After every row comes one of two labels: whether the row has a hidden trait. Each part has its own trait and labels.
In the rows, zero is written as 128.
[175 162 158 162 155 153 146 183 180 145 152 165 136 135 141 125 141 150
 139 156 143 128 132 137 120 124 130 122 119 127 125 131 133 126 115 123
 114 123 115 123 115 110 118  99 124 111 117 115 115 109 101  81 143  99
 103 105  75  89  91  83  91 100 118 100 112 113 102  92 104 107 101 109
  95  82  89 111 104 109 102 106 110 108  98  92  90 111 106 101  73  88
 103  81] : J108
[136 138 120 166 142 122 143 152 148 134 137 188 139 156 137 136 137 151
 148 161 152 176 134 144 172 155 227 135 154 161 159 175 152 146 144 157
 143 132 135 187 151 145 137 142 153 150 130 140 137 132 133 119 115 138
 138 132 161 132 136 147 109 132 145 105 132 133 119 129 114 100 121 125
 109 120 106 119 112 113  97 118 117 107 125 125 107 129 109  87 122  71
 105  97] : J108
[ 94  99 110 100  94 102 100  79  90 112 104  81 110 100 110 108  97 108
 106  98 100  99 118 109  89 106  63  72  82  93 105  70  99 110 108 109
 103  79  98 101  98 101 109  99 101  88 116 107  98 110  84  46  76  84
  92  98  85  97 103  92  81  97 103  99 114 101  91 103  97 103 101 112
  95  98 105 117  99 112 105 111 108 113 102 108 102 119 113 101  89 103
 112 106] : J108
[136 145 138 142 129 138 120 147 139 134 146  90 133 130 149 127 127 131
 138 161 124 156 132 144 142 144 191 180 189 149 140 181 150 129 141 142
 129 121 143 142 145 140 144 155 125 152 138 134 168 131 177 135 130 160
 159 132 157 121 130 148 174 154 150 130 131 142 133 162 118 105 118 128
  94 121 108 106  71 119 111 110  85 103  98 119  78 108  75  78   1  99
 100  36] : J108
[123 127 128 132 118 138 122 128 107 139 134 108 131 141 142 131 136 130
 141 164 130 159 135 136 144 148 192 177 185 159 149 184 163 138 146 154
 139 137 142 162 152 149 148 166 142 174 146 142 171 144 169 168 168 177
 171 156 183 154 148 174 198 166 162 147 145 163 163 176 148 144 146 136
 155 136 143 136 134 141 135 140 112 141 140 137 146 128 109 131 135 157
 136 112] : J108
[ 96 126 121 115  91 126  82 101 105 127 125  62 108  98 131  99  87 116
 113 142 104 124 123 118  88 108 101  91 117 106 105  90 113 109 104 112
  87 100 100 109 102  89 111  93 100  86 115 106 126  97  76  19  60  71
  91  75  53  61  81  76  87  90  94  70  97 100  76  98  76  67  67 101
  64  60  62  82  45  99  81  92  76  97  67  73  59  95  74  63   1  72
  92  23] : j849
[ 98 121 125 105  95 122  95 103  97 124 126  74 118 111 136 109  98 123
 123 146 116 133 127 125  99 128 147 136 151 132 131 137 138 127 132 131
 120 117 129 141 135 129 130 135 133 137 129 130 159 126 138 125 126 155
 157 133 141 131 128 149 175 143 157 136 130 151 142 166 143 141 149 132
 167 147 125 141 124 149 142 141 134 149 144 136 150 137 143 141 179 166
 142 159] : j849
[122 128 126 125 123 125 102  99 109 121 124  84 118 115 130 107 103 118
 118 136 104 122 125 118 103 113 112 108 128 116 119 119 117 108 116 121
 111 103 114 105 117 106 126 112 107 115 125 116 127 116 112  85  96 139
 119 109 108 102 114 117 136 124 124 115 125 130 127 129 117 110 118 125
 119 130 114 111  99 137 130 126 111 132 134 124 121 126 120 122  96 136
 139 128] : J108
[ 70  88  69 112  82  82  80  40  42 104  93  49 112 113 108 100  66  98
 107 105 106 140 118 100 104 133 159  60 116 115 136 123 104 119 127 143
 116  98 108 171 135 120 125 137 123 138 133 127 141 134 139 121  99 152
 160 140 199 162 141 174 161 168 182 132 146 171 153 182 137 146 170 147
 185 187 144 154 155 155 148 169 168 162 193 170 178 160 169 146 247 149
 173 205] : j849
[ 87 121 138  85  74 153  78 102  56 123 133   1 107 102 156 105  84  89
 116 157  73 120 125 117  96 109  79 173 185 113  92  89 115  81 112 102
  85  87 119  46 106  90 121 118  65 103 129 102 172 111 119  34 116  99
 121  97  60  81 104  97 204 141 101 128 116 137 126 174 105  76  97 124
  88 116 117 103  50 146 144 116  85 158 123 131 122 132  85 154 101 191
 157  92] : J108
